Here is a tiny trained network, its code and every weight. The questions are about switching its units off for an input and a target symbol, where a switched-off unit gives its printed mean instead of its output.

import numpy as np


def w(rows, s, z=0):
    codes = np.array(rows[::2]) - 128.0
    scale = np.full(codes.shape[1], s)
    scale[-1] = z or s
    return codes * scale


def norm(h):
    return h / np.sqrt((h * h).mean(-1, keepdims=True) + 1e-5)


def f(y):
    return y / 2 * (1 + np.tanh(0.7978845608 * (y + 0.044715 * y**3)))


def softmax(a):
    e = np.exp(a - a.max(-1, keepdims=True))
    return e / e.sum(-1, keepdims=True)


def log_softmax(a):
    a = a - a.max(-1, keepdims=True)
    return a - np.log(np.exp(a).sum(-1, keepdims=True))


def net(x, mask):
    ids = ['δζλμσφψ'.index(c) for c in x.split()]
    T = len(ids)
    res = E[ids] + P[:T]
    r = norm(res)
    for j in range(3):
        rows = slice(3 * j, 3 * j + 3)
        q, k, v = (r @ M[0][rows].T for M in (Q, K, V))
        z = softmax(np.where(np.tri(T) > 0, q @ k.T / 3**0.5, -1e9)) @ v
        o = O[0][rows]
        res = res + np.where(mask[j], z, o[:, -1]) @ o[:, :-1]
    y = f(norm(res) @ A[0][:, :-1].T + A[0][:, -1])
    res = res + np.where(mask[3:11], y, B[0][:, -1]) @ B[0][:, :-1]
    return log_softmax(norm(res)[-1] @ U[:, :-1].T + U[:, -1])


Q, K, V, O, A, B = {}, {}, {}, {}, {}, {}
E = w([
[148,24,76],'δ',
[148,26,76],'ζ',
[100,146,198],'λ',
[108,151,237],'μ',
[248,148,157],'σ',
[74,190,119],'φ',
[75,190,121],'ψ',
],0.013)
P = w([
[114,239,133],'0',
[108,220,150],'1',
[112,180,140],'2',
[116,146,141],'3',
[116,124,150],'4',
[113,99,158],'5',
[108,76,162],'6',
[88,41,182],'7',
[61,1,179],'8',
],0.0092)
Q[0] = w([
[112,149,190],'H0',
[133,185,64],'H0',
[122,135,192],'H0',
[158,117,139],'H1',
[60,86,156],'H1',
[101,151,76],'H1',
[214,175,103],'H2',
[98,109,96],'H2',
[252,160,110],'H2',
],0.025)
K[0] = w([
[22,118,111],'H0',
[215,227,111],'H0',
[36,110,137],'H0',
[125,179,117],'H1',
[47,49,193],'H1',
[207,77,203],'H1',
[91,251,45],'H2',
[74,123,169],'H2',
[63,243,2],'H2',
],0.015)
V[0] = w([
[33,218,88],'H0',
[115,53,250],'H0',
[88,146,140],'H0',
[123,192,110],'H1',
[123,178,160],'H1',
[23,115,114],'H1',
[190,159,146],'H2',
[161,128,14],'H2',
[204,152,169],'H2',
],0.013)
O[0] = w([
[118,2,77,186],'H0',
[176,175,4,213],'H0',
[134,92,85,170],'H0',
[159,101,197,177],'H1',
[83,76,152,217],'H1',
[152,3,160,164],'H1',
[224,162,131,154],'H2',
[195,82,35,2],'H2',
[215,169,182,177],'H2',
],0.0093,0.0059)
A[0] = w([
[136,57,164,4],'N0',
[36,158,155,80],'N1',
[217,161,158,221],'N2',
[170,78,99,114],'N3',
[244,153,134,208],'N4',
[88,132,8,50],'N5',
[77,148,155,45],'N6',
[142,111,116,69],'N7',
],0.015,0.003)
B[0] = w([
[189,102,164,213],'N0',
[50,179,88,233],'N1',
[250,155,132,254],'N2',
[90,166,192,169],'N3',
[207,224,175,247],'N4',
[158,106,42,177],'N5',
[74,142,103,173],'N6',
[104,121,168,117],'N7',
],0.023,0.005)
U = w([
[160,66,24,32],'δ',
[159,68,49,4],'ζ',
[72,98,133,36],'λ',
[16,208,142,157],'μ',
[225,190,161,244],'σ',
[135,9,209,129],'φ',
[134,16,206,116],'ψ',
],0.013,0.0036)

Each question gives the input, a string of symbols that net reads in full, and the target symbol t.
The units are the heads (3 rows each of Q, K, V and O) and the neurons (one row each of A and B). Each row of codes is followed by its name. A weight is (code - 128) times the scale printed after its matrix; where a second scale follows, it is the last column's (O, A, B and U).
mask holds one flag per unit, heads first, then neurons. A switched-off unit (its flag False) gives its mean, the last column of its rows in O or B, instead of its output. The means were averaged over made-up inputs and are rounded, as every weight is.
A unit's drop is (log p(t) with every unit on - log p(t) with that unit switched off) / (log p(t) with every unit on - log p(t) with every unit switched off).
The circuit of an input: a set's keep is (log p(t) with only the set's units on - log p(t) with every unit switched off) / (log p(t) with every unit on - log p(t) with every unit switched off). Starting from all 11 units, units are removed one at a time, each time the one whose removal leaves the highest keep (on an exact tie, the one counted first), for as long as the keep stays at least 0.8.
circuit, biggest first: the units of the circuit, biggest drop first
most important unit: the unit with the biggest drop
top k neurons: the k neurons with the biggest drops, biggest first
heads that matter: for each layer, one digit per head in row order, 1 if its drop is at least 0.15 and else 0, layers parted by /
input ψ μ δ μ δ σ δ λ, target δ: circuit, biggest first	[H0, H2, H1, N5]
input σ μ μ δ σ δ λ, target δ: heads that matter	101
input μ ζ σ δ φ φ ζ, target φ: heads that matter	011
input σ μ σ ψ σ δ δ, target δ: heads that matter	101
input σ μ σ ψ ζ, target ψ: heads that matter	001
input σ ζ σ ψ δ, target ψ: heads that matter	101
input σ δ φ σ, target φ: circuit, biggest first	[H0, H2, N4]
input ψ δ δ μ, target μ: most important unit	H0
input μ φ μ ψ ζ, target ψ: heads that matter	011
input φ ζ φ δ, target φ: circuit, biggest first	[N4, N1]
input ζ φ ψ μ φ, target μ: heads that matter	001
input φ μ ψ, target μ: top 2 neurons	[N1, N2]
input δ φ ζ, target φ: heads that matter	101
input λ μ δ δ λ μ μ φ μ, target φ: top neuron	[N0]
input φ ζ σ, target ψ: heads that matter	100
input μ φ μ ζ δ μ λ ζ δ, target δ: circuit, biggest first	[H1, H2]
input μ σ φ ψ ψ, target ψ: heads that matter	100
input μ δ φ, target δ: circuit, biggest first	[N5, H2]
input μ μ φ λ, target φ: top 2 neurons	[N0, N4]
input λ λ μ ψ μ σ μ φ ψ, target φ: most important unit	H1
